Below is a small trained network, with its code and all its weights. Each question gives an input and a class and asks what happens when units are switched off, that is, made to give their printed mean instead of their output.

import numpy as np


def w(rows, s, z=0):
    codes = np.array(rows[::2]) - 128.0
    scale = np.full(codes.shape[1], s)
    scale[-1] = z or s
    return codes * scale


def f(y):
    return y / 2 * (1 + np.tanh(0.7978845608 * (y + 0.044715 * y**3)))


def log_softmax(a):
    a = a - a.max(-1, keepdims=True)
    return a - np.log(np.exp(a).sum(-1, keepdims=True))


def net(x, mask):
    res = np.array(x, float).reshape(1, 6) / 4 @ E
    y = f(res @ A[0][:, :-1].T + A[0][:, -1])
    res = res + np.where(mask, y, B[0][:, -1]) @ B[0][:, :-1]
    return log_softmax(res[-1] @ U[:, :-1].T + U[:, -1])


A, B = {}, {}
E = w([
[116,108,48,219,139,123],'x0',
[87,51,193,152,103,122],'x1',
[126,156,155,171,197,142],'x2',
[8,161,94,139,106,102],'x3',
[174,126,157,181,69,253],'x4',
[84,58,42,101,207,234],'x5',
],0.0064)
A[0] = w([
[203,62,159,159,118,88,140],'N1',
[198,190,179,100,54,58,189],'N2',
[73,106,76,64,164,34,168],'N3',
[190,185,116,85,184,142,84],'N4',
[100,107,120,96,106,143,100],'N5',
[156,113,5,141,139,145,163],'N6',
[88,123,156,152,115,162,197],'N7',
[176,117,161,163,116,140,90],'N8',
[128,127,100,137,129,132,72],'N9',
[116,147,116,121,45,170,114],'N10',
[117,132,124,119,122,132,52],'N11',
[124,108,51,153,157,124,251],'N12',
[62,210,144,185,162,35,145],'N13',
[161,142,154,122,114,69,186],'N14',
],0.018,0.0027)
B[0] = w([
[99,195,223,168,104,106,187],'N1',
[98,113,6,88,137,17,251],'N2',
[112,135,232,76,132,7,233],'N3',
[194,101,119,84,234,178,180],'N4',
[134,57,116,90,125,95,146],'N5',
[183,197,50,107,96,138,199],'N6',
[50,149,145,135,68,142,158],'N7',
[123,124,154,206,168,77,165],'N8',
[145,109,105,151,120,110,132],'N9',
[129,117,122,40,75,89,169],'N10',
[134,99,126,134,120,128,124],'N11',
[105,197,94,125,122,96,187],'N12',
[121,194,22,127,94,137,224],'N13',
[118,126,126,96,71,94,188],'N14',
],0.023,0.014)
U = w([
[82,137,218,208,97,178,76],'0',
[159,78,123,196,199,114,10],'1',
[102,29,137,89,82,192,3],'2',
[180,157,140,203,157,186,35],'3',
[105,113,207,108,144,63,155],'4',
[118,171,2,108,83,101,207],'5',
[204,103,92,103,200,240,127],'6',
],0.0062,0.0026)

Each question gives the input, the list of numbers given to net, and the class t.
The units are the neurons (one row each of A and B). Each row of codes is followed by its name. A weight is (code - 128) times the scale printed after its matrix; where a second scale follows, it is the last column's (A, B and U).
mask holds one flag per neuron, in row order. A switched-off neuron (its flag False) gives its mean, the last column of its row in B, instead of its output. The means were averaged over made-up inputs and are rounded, as every weight is.
A unit's drop is (log p(t) with every unit on - log p(t) with that unit switched off) / (log p(t) with every unit on - log p(t) with every unit switched off).
The circuit of an input: a set's keep is (log p(t) with only the set's units on - log p(t) with every unit switched off) / (log p(t) with every unit on - log p(t) with every unit switched off). Starting from the 12 units with the biggest drops (on a tie, the unit counted first), units are removed one at a time, each time the one whose removal leaves the highest keep (on an exact tie, the one counted first), for as long as the keep stays at least 0.8.
units of the circuit, in order: the units of the circuit, biggest drop first
most important unit: the unit with the biggest drop
top k neurons: the k neurons with the biggest drops, biggest first
drop when u is switched off: that unit's drop, to one decimal
input [-6,5,6,8,-8,8], class 4: units of the circuit, in order	N3
input [4,-8,3,-6,3,1], class 6: units of the circuit, in order	N4; N2
input [0,-3,4,-5,4,7], class 6: units of the circuit, in order	N2; N4
input [-6,-3,-1,2,5,4], class 2: units of the circuit, in order	N2; N13; N3; N12
input [2,4,0,-2,8,0], class 0: top 2 neurons	N2; N3
input [-6,5,-7,-4,1,1], class 4: top 3 neurons	N13; N6; N1
input [1,4,5,-7,2,-8], class 4: top 4 neurons	N1; N8; N13; N6
input [1,-4,-8,-8,-7,0], class 4: top 3 neurons	N3; N13; N1
input [-8,3,7,-5,-5,7], class 6: units of the circuit, in order	N4; N2
input [4,-4,5,-7,-2,6], class 6: top 3 neurons	N4; N2; N13
input [-6,4,7,-1,1,-2], class 4: top 2 neurons	N13; N6
input [-5,5,-3,-7,0,0], class 4: top 2 neurons	N13; N1
input [-6,5,5,-8,3,-6], class 4: top 3 neurons	N1; N13; N8
input [-6,6,-3,-7,2,2], class 0: most important unit	N3
input [3,7,-3,-8,5,-7], class 4: top 2 neurons	N1; N13
input [-2,-7,-2,-5,-1,0], class 6: top 2 neurons	N4; N13
input [3,7,1,8,-8,7], class 4: top 2 neurons	N3; N2
input [-3,8,-4,3,-8,-2], class 4: top 2 neurons	N3; N6
input [7,5,5,-2,1,-1], class 0: drop when N2 is switched off	0.4
input [-1,-7,7,-5,-4,4], class 6: units of the circuit, in order	N4
input [6,8,-6,-1,-7,4], class 4: drop when N3 is switched off	0.6
input [-7,-1,3,-2,8,5], class 6: drop when N3 is switched off	0.3
